Below are the code and all the weights of a small trained network. Each question names an input and a class and asks about switching units off, where a switched-off unit gives its printed mean instead of its output.

import numpy as np


def w(rows, s, z=0):
    codes = np.array(rows[::2]) - 128.0
    scale = np.full(codes.shape[1], s)
    scale[-1] = z or s
    return codes * scale


def f(y):
    return np.maximum(y, 0)


def log_softmax(a):
    a = a - a.max(-1, keepdims=True)
    return a - np.log(np.exp(a).sum(-1, keepdims=True))


def net(x, mask):
    res = np.array(x, float).reshape(1, 7) / 4 @ E
    y = f(res @ A[0][:, :-1].T + A[0][:, -1])
    res = res + np.where(mask, y, B[0][:, -1]) @ B[0][:, :-1]
    return log_softmax(res[-1] @ U[:, :-1].T + U[:, -1])


A, B = {}, {}
E = w([
[126,145,145,133,132],'x0',
[234,117,157,62,114],'x1',
[79,102,184,79,16],'x2',
[108,247,77,52,117],'x3',
[129,122,121,126,126],'x4',
[126,130,135,127,132],'x5',
[128,120,121,125,129],'x6',
],0.015)
A[0] = w([
[137,119,130,189,152,133],'n1',
[203,96,168,134,163,162],'n2',
[109,172,52,123,173,168],'n3',
[158,209,56,108,154,134],'n4',
[178,170,110,74,116,131],'n5',
[190,137,103,176,187,254],'n6',
[129,157,99,198,178,161],'n7',
[180,188,159,186,155,180],'n8',
[56,194,91,90,120,143],'n9',
[3,122,101,171,151,238],'n10',
[88,81,170,118,16,172],'n11',
[155,124,197,120,114,137],'n12',
[98,202,109,48,98,121],'n13',
[111,115,123,107,147,115],'n14',
[153,129,116,161,100,110],'n15',
],0.013,0.0087)
B[0] = w([
[137,76,107,157,97,179],'n1',
[127,44,121,80,153,205],'n2',
[98,185,77,168,179,218],'n3',
[152,226,112,119,198,231],'n4',
[171,201,111,84,150,205],'n5',
[125,35,72,129,185,248],'n6',
[164,113,86,176,150,211],'n7',
[128,103,101,117,158,196],'n8',
[70,193,92,139,82,217],'n9',
[53,117,167,249,89,248],'n10',
[151,123,223,123,73,238],'n11',
[157,97,146,105,107,174],'n12',
[113,217,94,90,86,229],'n13',
[124,146,141,142,137,130],'n14',
[85,114,132,113,130,135],'n15',
],0.012,0.018)
U = w([
[109,72,73,221,162,253],'0',
[96,107,193,190,87,145],'1',
[87,187,36,187,172,117],'2',
[31,187,84,118,40,50],'3',
[162,60,47,56,179,147],'4',
[199,100,184,47,108,131],'5',
[183,186,65,50,216,23],'6',
[175,191,94,8,70,131],'7',
],0.011,0.0024)

Each question gives the input, the list of numbers given to net, and the class t.
The units are the neurons (one row each of A and B). Each row of codes is followed by its name. A weight is (code - 128) times the scale printed after its matrix; where a second scale follows, it is the last column's (A, B and U).
mask holds one flag per neuron, in row order. A switched-off neuron (its flag False) gives its mean, the last column of its row in B, instead of its output. The means were averaged over made-up inputs and are rounded, as every weight is.
A unit's drop is (log p(t) with every unit on - log p(t) with that unit switched off) / (log p(t) with every unit on - log p(t) with every unit switched off).
The circuit of an input: a set's keep is (log p(t) with only the set's units on - log p(t) with every unit switched off) / (log p(t) with every unit on - log p(t) with every unit switched off). Starting from the 12 units with the biggest drops (on a tie, the unit counted first), units are removed one at a time, each time the one whose removal leaves the highest keep (on an exact tie, the one counted first), for as long as the keep stays at least 0.8.
circuit, biggest first: the units of the circuit, biggest drop first
top k neurons: the k neurons with the biggest drops, biggest first
drop of u: that unit's drop, to one decimal
input [1,2,-3,2,1,5,2], class 6: circuit, biggest first => n10
input [1,3,-7,-1,7,-5,-8], class 4: circuit, biggest first => n10, n6
input [-4,3,-7,2,-8,-5,4], class 6: top 2 neurons => n4, n10
input [6,3,1,3,4,-5,5], class 7: circuit, biggest first => n6, n10
input [-2,1,2,6,-1,2,-5], class 7: circuit, biggest first => n10, n13
input [0,1,-7,-6,5,-8,2], class 4: top 2 neurons => n10, n2
input [0,-1,-1,0,-6,2,6], class 0: top 2 neurons => n13, n4
input [-7,1,-4,6,-7,5,2], class 6: top 3 neurons => n10, n4, n5
input [-6,2,1,-8,-7,-5,7], class 5: top 2 neurons => n10, n11
input [-4,-8,1,4,6,8,0], class 3: top 3 neurons => n9, n6, n10
input [-2,2,6,7,2,2,-2], class 7: top 2 neurons => n10, n5
input [-3,1,1,6,1,-3,1], class 7: top 3 neurons => n10, n13, n6
input [-2,3,-6,-2,-7,2,-2], class 4: drop of n10 => 0.2
input [-1,8,-2,0,-3,4,-7], class 4: circuit, biggest first => n2
input [-7,0,1,-8,-8,-1,-6], class 1: drop of n11 => 0.2
input [3,4,3,-5,1,7,8], class 5: drop of n10 => 0.1
